Here is a tiny trained network, its code and every weight. The questions are about switching its units off for an input and a target symbol, where a switched-off unit gives its printed mean instead of its output.

import numpy as np


def w(rows, s, z=0):
    codes = np.array(rows[::2]) - 128.0
    scale = np.full(codes.shape[1], s)
    scale[-1] = z or s
    return codes * scale


def f(y):
    return y / 2 * (1 + np.tanh(0.7978845608 * (y + 0.044715 * y**3)))


def softmax(a):
    e = np.exp(a - a.max(-1, keepdims=True))
    return e / e.sum(-1, keepdims=True)


def log_softmax(a):
    a = a - a.max(-1, keepdims=True)
    return a - np.log(np.exp(a).sum(-1, keepdims=True))


def net(x, mask):
    ids = ['ΘΛΞΦΩαβζπστψ'.index(c) for c in x.split()]
    T = len(ids)
    res = E[ids] + P[:T]
    r = res
    for j in range(3):
        rows = slice(4 * j, 4 * j + 4)
        q, k, v = (r @ M[0][rows].T for M in (Q, K, V))
        z = softmax(np.where(np.tri(T) > 0, q @ k.T / 4**0.5, -1e9)) @ v
        o = O[0][rows]
        res = res + np.where(mask[j], z, o[:, -1]) @ o[:, :-1]
    y = f(res @ A[0][:, :-1].T + A[0][:, -1])
    res = res + np.where(mask[3:19], y, B[0][:, -1]) @ B[0][:, :-1]
    return log_softmax(res[-1] @ U[:, :-1].T + U[:, -1])


Q, K, V, O, A, B = {}, {}, {}, {}, {}, {}
E = w([
[175,183,161,176,127,134],'Θ',
[98,175,185,132,156,181],'Λ',
[118,228,82,153,170,190],'Ξ',
[206,51,87,22,188,119],'Φ',
[45,120,85,42,169,7],'Ω',
[115,182,199,55,185,49],'α',
[123,110,106,196,80,108],'β',
[87,126,121,178,104,183],'ζ',
[77,159,149,143,128,112],'π',
[81,178,69,136,162,122],'σ',
[170,176,104,218,111,191],'τ',
[113,145,120,94,163,195],'ψ',
],0.011)
P = w([
[119,129,129,130,85,136],'0',
[91,86,136,167,177,139],'1',
[145,158,86,162,219,114],'2',
[193,211,76,86,48,84],'3',
[78,157,143,5,16,199],'4',
[58,164,141,28,198,231],'5',
[69,194,114,195,215,20],'6',
],0.011)
Q[0] = w([
[140,137,105,160,182,112],'head 1',
[179,130,124,118,94,82],'head 1',
[98,104,154,145,201,120],'head 1',
[125,121,142,106,143,153],'head 1',
[108,184,107,118,133,108],'head 2',
[205,5,174,126,115,109],'head 2',
[136,99,117,119,108,96],'head 2',
[88,164,121,106,101,147],'head 2',
[102,135,128,91,89,160],'head 3',
[181,165,86,164,132,73],'head 3',
[180,162,115,88,17,103],'head 3',
[157,122,162,110,54,104],'head 3',
],0.017)
K[0] = w([
[125,99,150,83,56,157],'head 1',
[60,85,173,185,144,139],'head 1',
[130,175,121,95,49,132],'head 1',
[167,149,93,141,110,84],'head 1',
[113,160,123,71,187,64],'head 2',
[132,138,114,252,75,186],'head 2',
[95,149,90,163,96,127],'head 2',
[137,141,124,62,119,112],'head 2',
[169,142,95,183,180,111],'head 3',
[65,25,201,133,85,186],'head 3',
[104,61,146,193,214,140],'head 3',
[99,112,149,145,210,120],'head 3',
],0.013)
V[0] = w([
[76,78,135,138,113,112],'head 1',
[109,138,178,205,93,85],'head 1',
[215,63,168,126,40,51],'head 1',
[84,185,76,182,146,83],'head 1',
[204,126,195,148,140,173],'head 2',
[101,159,25,143,110,200],'head 2',
[185,121,170,200,82,213],'head 2',
[165,32,50,107,133,150],'head 2',
[234,114,72,255,99,208],'head 3',
[187,138,42,74,185,56],'head 3',
[169,219,249,108,203,98],'head 3',
[204,148,74,121,144,250],'head 3',
],0.0097)
O[0] = w([
[80,125,85,104,94,152,108],'head 1',
[50,172,157,160,114,145,105],'head 1',
[109,160,133,129,18,85,80],'head 1',
[66,102,116,241,209,134,150],'head 1',
[187,205,144,74,76,120,75],'head 2',
[139,113,83,176,94,231,101],'head 2',
[191,197,101,135,82,140,2],'head 2',
[190,66,84,83,138,148,87],'head 2',
[126,80,240,157,140,89,77],'head 3',
[145,124,38,178,102,50,150],'head 3',
[132,254,102,76,218,77,157],'head 3',
[227,78,193,137,167,90,136],'head 3',
],0.0095,0.0088)
A[0] = w([
[68,173,175,199,190,189,75],'neuron 1',
[143,149,137,232,177,111,94],'neuron 2',
[184,104,102,112,180,37,99],'neuron 3',
[190,213,126,241,44,156,101],'neuron 4',
[120,154,37,210,56,104,148],'neuron 5',
[165,70,186,156,105,102,253],'neuron 6',
[91,34,115,26,157,91,77],'neuron 7',
[162,204,232,67,122,230,118],'neuron 8',
[45,132,158,117,118,22,76],'neuron 9',
[242,68,194,235,175,79,26],'neuron 10',
[75,194,65,122,83,137,31],'neuron 11',
[149,200,25,101,165,117,124],'neuron 12',
[172,43,78,191,135,253,187],'neuron 13',
[81,127,155,47,194,164,103],'neuron 14',
[52,132,181,147,12,164,156],'neuron 15',
[207,78,119,59,111,83,110],'neuron 16',
],0.0059,0.0077)
B[0] = w([
[34,128,136,139,71,175,220],'neuron 1',
[86,176,78,137,127,132,165],'neuron 2',
[125,171,69,159,149,101,191],'neuron 3',
[163,144,89,240,221,93,138],'neuron 4',
[123,105,194,48,192,109,178],'neuron 5',
[209,122,185,110,126,30,236],'neuron 6',
[188,154,128,198,119,213,213],'neuron 7',
[118,106,218,84,176,178,159],'neuron 8',
[109,118,131,204,59,196,212],'neuron 9',
[179,253,73,173,102,199,183],'neuron 10',
[152,81,162,114,150,107,187],'neuron 11',
[128,101,165,134,60,95,255],'neuron 12',
[159,40,92,123,78,132,228],'neuron 13',
[182,145,115,101,152,183,228],'neuron 14',
[152,201,88,105,85,107,148],'neuron 15',
[74,183,179,172,118,126,159],'neuron 16',
],0.0069,0.0084)
U = w([
[78,63,85,114,103,128,83],'Θ',
[83,54,97,178,171,118,81],'Λ',
[126,56,190,79,100,184,103],'Ξ',
[99,94,155,150,29,147,146],'Φ',
[159,173,79,202,143,179,22],'Ω',
[148,93,102,173,76,48,133],'α',
[108,170,93,133,69,254,115],'β',
[95,196,83,101,91,138,169],'ζ',
[199,72,119,51,163,107,253],'π',
[151,143,185,163,112,140,41],'σ',
[66,139,179,117,169,52,241],'τ',
[124,154,162,57,149,229,31],'ψ',
],0.0066,0.0047)

Each question gives the input, a string of symbols that net reads in full, and the target symbol t.
The units are the heads (4 rows each of Q, K, V and O) and the neurons (one row each of A and B). Each row of codes is followed by its name. A weight is (code - 128) times the scale printed after its matrix; where a second scale follows, it is the last column's (O, A, B and U).
mask holds one flag per unit, heads first, then neurons. A switched-off unit (its flag False) gives its mean, the last column of its rows in O or B, instead of its output. The means were averaged over made-up inputs and are rounded, as every weight is.
A unit's drop is (log p(t) with every unit on - log p(t) with that unit switched off) / (log p(t) with every unit on - log p(t) with every unit switched off).
The circuit of an input: a set's keep is (log p(t) with only the set's units on - log p(t) with every unit switched off) / (log p(t) with every unit on - log p(t) with every unit switched off). Starting from the 12 units with the biggest drops (on a tie, the unit counted first), units are removed one at a time, each time the one whose removal leaves the highest keep (on an exact tie, the one counted first), for as long as the keep stays at least 0.8.
units of the circuit, in order: the units of the circuit, biggest drop first
unit that matters most: the unit with the biggest drop
k most important neurons: the k neurons with the biggest drops, biggest first
heads that matter: for each layer, one digit per head in row order, 1 if its drop is at least 0.15 and else 0, layers parted by /
input α π ζ, target ζ: heads that matter : 001
input τ ψ α α ψ ψ, target τ: units of the circuit, in order : [head 2]
input ψ β Ω σ, target Λ: 2 most important neurons : [neuron 12; neuron 10]
input ψ α σ ψ, target τ: units of the circuit, in order : [head 2; neuron 13]
input Θ Ω Ξ Φ α, target Ω: heads that matter : 101
input α Ξ Λ, target ζ: heads that matter : 001
input σ ζ Φ τ, target Ξ: heads that matter : 001
input τ Θ Θ, target σ: 2 most important neurons : [neuron 10; neuron 6]
input τ ψ ζ Ξ τ ψ, target Ω: heads that matter : 101
input Λ Ξ Λ τ, target Ω: units of the circuit, in order : [head 2; neuron 4]
input τ τ σ α, target σ: 2 most important neurons : [neuron 10; neuron 9]
input τ π α ψ Φ Ω β, target α: units of the circuit, in order : [head 1; head 3]
input α α α τ σ ζ, target σ: heads that matter : 001
input α ψ Θ Ξ α τ, target Ω: units of the circuit, in order : [neuron 10; head 3; head 1]
input Θ Θ Λ Φ Λ, target π: unit that matters most : head 2
input Φ τ Ξ ψ β, target Ω: units of the circuit, in order : [head 1; neuron 10; head 3]
input σ Φ α σ Φ Θ, target π: heads that matter : 010
input Ω Ξ Λ ψ Ω τ, target Λ: heads that matter : 010
input ψ ψ Θ Ξ Θ Θ, target Ω: units of the circuit, in order : [head 3; neuron 10; head 1]
input ψ σ α Θ Λ ζ, target τ: units of the circuit, in order : [head 3; head 2]
input Λ Φ α Ω Λ ψ Λ, target ψ: heads that matter : 101
input Θ Λ Φ τ π, target α: units of the circuit, in order : [head 3]
input Ξ β Θ α, target Φ: units of the circuit, in order : [head 3; head 1]
